Below are the code and all the weights of a small trained network. Each question names an input and a class and asks about switching units off, where a switched-off unit gives its printed mean instead of its output.

import numpy as np


def w(rows, s, z=0):
    codes = np.array(rows[::2]) - 128.0
    scale = np.full(codes.shape[1], s)
    scale[-1] = z or s
    return codes * scale


def norm(h):
    return h / np.sqrt((h * h).mean(-1, keepdims=True) + 1e-5)


def f(y):
    return np.maximum(y, 0)


def log_softmax(a):
    a = a - a.max(-1, keepdims=True)
    return a - np.log(np.exp(a).sum(-1, keepdims=True))


def net(x, mask):
    res = np.array(x, float).reshape(1, 2) / 4 @ E
    u = 0
    for l in range(4):
        y = f(norm(res) @ A[l][:, :-1].T + A[l][:, -1])
        res = res + np.where(mask[u : u + 4], y, B[l][:, -1]) @ B[l][:, :-1]
        u += 4
    return log_softmax(norm(res)[-1] @ U[:, :-1].T + U[:, -1])


A, B = {}, {}
E = w([
[141,145,183,125,87,124,113,139,138],'x0',
[59,252,105,127,111,112,127,108,115],'x1',
],0.013)
A[0] = w([
[110,156,236,138,146,91,69,3,43,140],'0.n1',
[88,130,197,159,201,129,121,197,59,44],'0.n2',
[37,210,36,228,193,90,89,233,248,253],'0.n3',
[158,195,138,124,207,186,137,217,195,36],'0.n4',
],0.003,0.0022)
B[0] = w([
[167,135,162,167,104,98,130,56,103,182],'0.n1',
[33,100,93,81,148,147,112,125,149,128],'0.n2',
[172,2,135,131,159,117,130,153,156,255],'0.n3',
[108,102,111,155,91,123,68,176,169,128],'0.n4',
],0.0097,0.0037)
A[1] = w([
[231,76,155,180,144,42,119,63,150,114],'1.n1',
[19,175,108,151,126,132,84,80,167,4],'1.n2',
[146,186,95,92,99,131,146,142,154,105],'1.n3',
[111,30,94,121,98,3,136,161,145,67],'1.n4',
],0.0066,0.0027)
B[1] = w([
[50,241,90,174,56,113,99,120,80,253],'1.n1',
[165,75,198,243,166,254,187,123,87,174],'1.n2',
[165,29,161,169,203,39,231,123,129,146],'1.n3',
[99,150,126,145,67,98,209,114,109,213],'1.n4',
],0.007,0.0076)
A[2] = w([
[163,184,254,60,99,111,74,133,198,109],'2.n1',
[75,121,34,118,161,156,108,164,180,219],'2.n2',
[146,108,212,132,191,155,90,173,163,81],'2.n3',
[116,130,151,100,155,145,97,201,86,1],'2.n4',
],0.008,0.0019)
B[2] = w([
[178,15,38,29,237,77,173,1,136,254],'2.n1',
[205,139,135,73,173,92,59,74,107,200],'2.n2',
[153,207,14,125,132,130,119,180,67,144],'2.n3',
[81,164,216,123,137,120,155,95,158,128],'2.n4',
],0.0091,0.004)
A[3] = w([
[135,231,227,178,178,169,212,167,130,42],'3.n1',
[126,29,145,152,53,133,53,255,117,21],'3.n2',
[186,73,181,134,75,125,164,236,168,254],'3.n3',
[45,208,147,128,64,98,88,118,82,47],'3.n4',
],0.0075,0.0005)
B[3] = w([
[107,84,182,139,68,165,129,151,255,253],'3.n1',
[50,177,240,155,164,144,147,118,239,249],'3.n2',
[55,144,109,203,124,186,173,93,169,220],'3.n3',
[123,188,122,127,108,73,55,189,58,241],'3.n4',
],0.0099,0.0039)
U = w([
[223,37,82,116,219,85,155,11,85,241],'0',
[22,107,254,253,119,213,189,107,235,194],'1',
[96,230,136,162,40,48,52,161,25,185],'2',
[150,120,162,67,136,244,87,187,124,26],'3',
[139,136,163,55,135,208,97,207,113,10],'4',
[170,142,160,82,103,224,150,220,85,3],'5',
[182,139,146,108,95,222,97,191,105,7],'6',
],0.0099,0.0036)

Each question gives the input, the list of numbers given to net, and the class t.
The units are the neurons (one row each of A and B). Each row of codes is followed by its name. A weight is (code - 128) times the scale printed after its matrix; where a second scale follows, it is the last column's (A, B and U).
mask holds one flag per neuron, layer by layer. A switched-off neuron (its flag False) gives its mean, the last column of its row in B, instead of its output. The means were averaged over made-up inputs and are rounded, as every weight is.
A unit's drop is (log p(t) with every unit on - log p(t) with that unit switched off) / (log p(t) with every unit on - log p(t) with every unit switched off).
The circuit of an input: a set's keep is (log p(t) with only the set's units on - log p(t) with every unit switched off) / (log p(t) with every unit on - log p(t) with every unit switched off). Starting from the 12 units with the biggest drops (on a tie, the unit counted first), units are removed one at a time, each time the one whose removal leaves the highest keep (on an exact tie, the one counted first), for as long as the keep stays at least 0.8.
circuit, biggest first: the units of the circuit, biggest drop first
unit that matters most: the unit with the biggest drop
k most important neurons: the k neurons with the biggest drops, biggest first
drop when u is switched off: that unit's drop, to one decimal
input [-2,-3], class 2: 4 most important neurons : 1.n1, 0.n3, 2.n1, 1.n2
input [-7,7], class 0: unit that matters most : 0.n3
input [0,-3], class 2: 3 most important neurons : 1.n1, 0.n3, 3.n4
input [-8,7], class 0: 2 most important neurons : 0.n3, 2.n2
input [4,2], class 0: circuit, biggest first : 2.n1, 1.n4
input [-4,-5], class 1: 2 most important neurons : 2.n1, 3.n2
input [2,8], class 1: 3 most important neurons : 1.n2, 3.n1, 1.n1
input [6,8], class 1: 2 most important neurons : 1.n2, 1.n1
input [7,6], class 0: circuit, biggest first : 2.n1, 1.n1
input [3,2], class 2: 2 most important neurons : 0.n1, 1.n1
input [-3,1], class 2: 3 most important neurons : 0.n3, 2.n1, 1.n4
input [1,-3], class 2: 2 most important neurons : 1.n1, 0.n3
input [-8,8], class 0: 3 most important neurons : 0.n3, 2.n2, 1.n1
input [3,0], class 2: 2 most important neurons : 0.n1, 1.n1
input [1,8], class 1: unit that matters most : 1.n2
input [2,-1], class 2: drop when 1.n1 is switched off : 0.7
input [-7,5], class 0: drop when 1.n1 is switched off : 0.2
input [-2,2], class 2: drop when 0.n3 is switched off : 3.4
